Below is a small trained network, with its code and all its weights. Each question gives an input and a target symbol and asks what happens when units are switched off, that is, made to give their printed mean instead of their output.

import numpy as np


def w(rows, s, z=0):
    codes = np.array(rows[::2]) - 128.0
    scale = np.full(codes.shape[1], s)
    scale[-1] = z or s
    return codes * scale


def norm(h):
    return h / np.sqrt((h * h).mean(-1, keepdims=True) + 1e-5)


def f(y):
    return y / 2 * (1 + np.tanh(0.7978845608 * (y + 0.044715 * y**3)))


def softmax(a):
    e = np.exp(a - a.max(-1, keepdims=True))
    return e / e.sum(-1, keepdims=True)


def log_softmax(a):
    a = a - a.max(-1, keepdims=True)
    return a - np.log(np.exp(a).sum(-1, keepdims=True))


def net(x, mask):
    ids = ['αβγδηθλμπστφψω'.index(c) for c in x.split()]
    T = len(ids)
    res = E[ids] + P[:T]
    u = 0
    for l in range(2):
        r = norm(res)
        for j in range(2):
            rows = slice(3 * j, 3 * j + 3)
            q, k, v = (r @ M[l][rows].T for M in (Q, K, V))
            z = softmax(np.where(np.tri(T) > 0, q @ k.T / 3**0.5, -1e9)) @ v
            o = O[l][rows]
            res = res + np.where(mask[u + j], z, o[:, -1]) @ o[:, :-1]
        u += 2
        y = f(norm(res) @ A[l][:, :-1].T + A[l][:, -1])
        res = res + np.where(mask[u : u + 4], y, B[l][:, -1]) @ B[l][:, :-1]
        u += 4
    return log_softmax(norm(res)[-1] @ U[:, :-1].T + U[:, -1])


Q, K, V, O, A, B = {}, {}, {}, {}, {}, {}
E = w([
[165,126,98,85,75,77,177,89,169,90],'α',
[145,91,170,92,184,175,52,196,110,93],'β',
[95,37,124,87,188,244,121,67,90,122],'γ',
[70,88,99,16,3,154,104,199,133,141],'δ',
[153,109,155,140,68,98,90,127,106,119],'η',
[110,66,83,160,104,94,169,154,123,115],'θ',
[120,213,119,102,182,121,34,176,145,92],'λ',
[111,179,125,152,148,139,226,151,88,135],'μ',
[39,103,106,208,153,120,58,147,90,25],'π',
[73,56,139,149,113,136,164,167,185,133],'σ',
[55,94,105,93,201,126,67,61,177,168],'τ',
[61,33,105,74,170,75,188,223,109,72],'φ',
[130,87,135,154,58,144,127,187,150,87],'ψ',
[128,105,21,116,62,117,46,157,63,116],'ω',
],0.023)
P = w([
[147,135,61,229,128,202,171,255,92,180],'0',
[130,135,105,204,122,249,108,185,115,145],'1',
[66,152,68,75,35,137,59,133,24,76],'2',
[85,153,78,108,69,150,98,148,42,99],'3',
[77,157,107,98,67,148,84,107,56,92],'4',
[149,151,139,225,93,174,169,161,117,148],'5',
[116,159,127,173,57,122,146,127,82,114],'6',
[92,137,129,165,69,110,173,122,87,132],'7',
[133,156,155,172,59,112,176,146,103,140],'8',
[119,159,151,126,51,107,161,98,90,127],'9',
[116,154,158,140,42,72,197,93,81,129],'10',
[126,145,194,126,72,128,210,75,107,145],'11',
[125,137,185,140,48,75,242,92,107,138],'12',
[150,160,174,134,85,160,194,64,92,118],'13',
],0.0048)
Q[0] = w([
[91,112,114,52,217,204,116,176,1,152],'0.h1',
[84,162,110,150,157,237,134,119,106,183],'0.h1',
[165,172,78,129,161,73,202,207,120,163],'0.h1',
[114,113,135,70,148,195,95,46,139,132],'0.h2',
[135,174,156,56,76,189,104,129,146,169],'0.h2',
[84,99,216,84,128,155,65,166,143,137],'0.h2',
],0.0087)
K[0] = w([
[81,99,82,117,217,209,100,169,120,97],'0.h1',
[155,189,103,140,191,205,136,146,107,202],'0.h1',
[182,157,108,131,132,42,207,170,105,121],'0.h1',
[107,138,47,72,254,184,148,100,174,196],'0.h2',
[201,205,78,95,87,228,47,171,130,193],'0.h2',
[98,37,145,123,121,162,85,190,117,101],'0.h2',
],0.0067)
V[0] = w([
[98,162,68,140,130,204,135,173,97,148],'0.h1',
[255,124,85,139,43,125,188,147,141,93],'0.h1',
[100,174,143,185,91,129,124,128,83,193],'0.h1',
[55,151,161,79,189,211,159,96,158,166],'0.h2',
[40,125,120,177,125,106,149,194,99,147],'0.h2',
[99,86,55,189,185,124,130,142,135,80],'0.h2',
],0.0052)
O[0] = w([
[137,118,136,163,1,126,138,127,162,109,178],'0.h1',
[158,119,142,89,174,178,105,118,135,112,180],'0.h1',
[159,105,136,194,125,93,80,85,95,158,120],'0.h1',
[144,150,121,153,141,69,116,153,142,133,4],'0.h2',
[110,120,135,185,93,160,120,58,122,92,230],'0.h2',
[109,132,126,128,183,189,105,154,150,143,195],'0.h2',
],0.0089,0.0037)
A[0] = w([
[67,25,171,92,5,162,201,122,142,111,224],'0.n1',
[181,255,137,107,116,77,40,126,89,131,5],'0.n2',
[213,126,106,115,88,166,70,55,133,97,123],'0.n3',
[138,100,191,71,133,182,129,210,147,183,193],'0.n4',
],0.0059,0.0016)
B[0] = w([
[144,174,177,102,159,173,64,65,169,161,254],'0.n1',
[145,39,177,113,134,245,168,38,173,211,152],'0.n2',
[169,118,118,163,169,60,200,206,190,197,153],'0.n3',
[109,208,58,2,136,100,88,164,12,154,152],'0.n4',
],0.0082,0.0099)
Q[1] = w([
[157,143,154,123,123,151,83,90,201,160],'1.h1',
[163,141,206,99,201,193,110,128,142,114],'1.h1',
[90,164,89,130,77,55,88,233,111,119],'1.h1',
[120,134,112,147,119,89,115,142,123,114],'1.h2',
[154,153,221,103,144,254,77,50,164,184],'1.h2',
[108,166,115,165,80,162,156,113,122,123],'1.h2',
],0.011)
K[1] = w([
[207,140,179,113,137,34,55,78,209,132],'1.h1',
[214,145,230,58,185,122,150,107,125,108],'1.h1',
[52,140,63,149,83,153,24,249,166,102],'1.h1',
[88,70,102,173,84,122,38,237,179,86],'1.h2',
[204,187,254,92,136,74,225,51,125,189],'1.h2',
[129,157,140,205,88,131,180,82,111,106],'1.h2',
],0.0078)
V[1] = w([
[149,91,72,134,122,77,116,83,153,72],'1.h1',
[137,40,130,131,135,145,45,145,90,165],'1.h1',
[111,99,50,111,129,177,220,142,174,63],'1.h1',
[182,139,104,96,180,136,75,120,187,99],'1.h2',
[111,110,100,107,146,162,2,127,174,125],'1.h2',
[78,238,135,155,75,194,181,86,85,147],'1.h2',
],0.0076)
O[1] = w([
[191,221,91,224,184,203,136,123,129,94,82],'1.h1',
[162,73,157,72,135,42,82,10,54,97,219],'1.h1',
[101,228,79,48,32,144,178,111,111,96,82],'1.h1',
[121,242,62,213,239,144,91,177,149,74,124],'1.h2',
[168,66,85,182,179,74,252,195,142,114,155],'1.h2',
[76,218,78,19,37,2,75,119,115,142,253],'1.h2',
],0.0071,0.0048)
A[1] = w([
[73,119,82,102,182,129,2,112,123,150,255],'1.n1',
[84,108,126,150,165,2,97,87,23,188,142],'1.n2',
[97,88,223,153,142,134,103,96,182,108,117],'1.n3',
[162,221,104,19,63,116,252,162,122,164,158],'1.n4',
],0.0071,0.0029)
B[1] = w([
[148,186,145,225,80,57,160,119,128,202,254],'1.n1',
[162,185,126,106,139,205,131,230,151,115,197],'1.n2',
[175,108,133,121,113,174,153,185,77,121,183],'1.n3',
[154,112,189,176,192,2,25,13,107,138,204],'1.n4',
],0.008,0.0072)
U = w([
[127,213,127,105,125,239,122,130,127,136,207],'α',
[143,128,155,106,105,99,148,122,110,127,53],'β',
[125,122,98,53,140,134,204,103,40,234,118],'γ',
[239,157,125,57,172,38,132,50,183,61,97],'δ',
[205,66,237,172,160,130,104,73,59,162,171],'η',
[134,66,86,105,72,137,203,2,168,100,149],'θ',
[116,134,118,183,136,26,126,173,191,225,130],'λ',
[84,154,175,68,47,63,17,68,107,196,183],'μ',
[45,76,183,17,179,78,161,123,130,63,200],'π',
[69,66,190,97,57,122,210,133,196,196,101],'σ',
[48,111,159,203,100,90,60,123,74,42,40],'τ',
[141,160,159,64,171,78,45,231,24,124,2],'φ',
[186,87,171,44,46,112,123,201,216,51,118],'ψ',
[243,117,30,140,47,86,117,112,59,151,30],'ω',
],0.0077,0.0025)

Each question gives the input, a string of symbols that net reads in full, and the target symbol t.
The units are the heads (3 rows each of Q, K, V and O) and the neurons (one row each of A and B). Each row of codes is followed by its name. A weight is (code - 128) times the scale printed after its matrix; where a second scale follows, it is the last column's (O, A, B and U).
mask holds one flag per unit, layer by layer, with each layer's heads first. A switched-off unit (its flag False) gives its mean, the last column of its rows in O or B, instead of its output. The means were averaged over made-up inputs and are rounded, as every weight is.
A unit's drop is (log p(t) with every unit on - log p(t) with that unit switched off) / (log p(t) with every unit on - log p(t) with every unit switched off).
The circuit of an input: a set's keep is (log p(t) with only the set's units on - log p(t) with every unit switched off) / (log p(t) with every unit on - log p(t) with every unit switched off). Starting from all 12 units, units are removed one at a time, each time the one whose removal leaves the highest keep (on an exact tie, the one counted first), for as long as the keep stays at least 0.8.
units of the circuit, in order: the units of the circuit, biggest drop first
unit that matters most: the unit with the biggest drop
k most important neurons: the k neurons with the biggest drops, biggest first
k most important neurons of layer l: the k neurons of layer l with the biggest drops, biggest first
heads that matter: for each layer, one digit per head in row order, 1 if its drop is at least 0.15 and else 0, layers parted by /
drop of u: that unit's drop, to one decimal
input η α τ σ σ τ σ ψ η θ, target η: unit that matters most => 0.h1
input ψ δ ψ α ψ, target α: heads that matter => 00 / 01
input θ π φ ψ μ π η η ω θ σ, target η: heads that matter => 00 / 00
input λ η α θ λ, target α: 2 most important neurons of layer 0 => (0.n2, 0.n4)
input μ ω φ θ η μ λ μ ω ψ σ, target μ: heads that matter => 00 / 01
input ψ β λ ψ, target ψ: units of the circuit, in order => (1.h2, 0.n1, 1.n1)
input ψ δ γ φ ψ μ ψ η φ τ, target λ: heads that matter => 01 / 00
input θ σ α μ η β, target φ: units of the circuit, in order => (0.n4, 0.n1)
input π σ λ λ ψ ψ ω ψ, target ψ: units of the circuit, in order => (1.h2, 1.n1)
input μ φ λ η ψ ψ λ, target η: 2 most important neurons => (0.n2, 0.n3)
input γ σ γ, target γ: 3 most important neurons => (1.n4, 1.n1, 1.n2)
input η η λ ψ γ λ λ ψ, target η: units of the circuit, in order => (1.h1, 0.h1)
input λ σ η δ α γ τ η, target η: units of the circuit, in order => (0.h1, 1.h2, 0.h2)
input β δ β ω θ λ λ θ θ, target θ: 2 most important neurons of layer 0 => (0.n1, 0.n4)
input ψ λ η γ, target η: most important neuron of layer 0 => (0.n3)
input θ θ ψ γ, target γ: 3 most important neurons of layer 1 => (1.n4, 1.n1, 1.n2)
input λ τ β ψ α π α φ ψ μ γ λ θ ψ, target μ: heads that matter => 11 / 01
input τ π ψ π γ θ ψ α π ψ γ φ β, target φ: 2 most important neurons => (0.n4, 0.n1)
input δ σ ψ μ ω μ η σ, target η: 2 most important neurons => (0.n3, 0.n1)
input γ γ γ θ, target θ: 2 most important neurons => (1.n4, 0.n1)
input θ α λ μ σ ω θ, target μ: most important neuron => (1.n4)
input σ γ η σ ω π δ ψ, target η: drop of 1.h2 => 0.1
input λ θ γ θ δ α τ ψ μ ψ σ, target μ: drop of 1.n4 => 0.1
input π τ ψ θ α γ, target α: drop of 1.h2 => 0.2
input λ λ λ λ σ λ ψ η λ μ μ ψ, target μ: drop of 1.h2 => 2.2
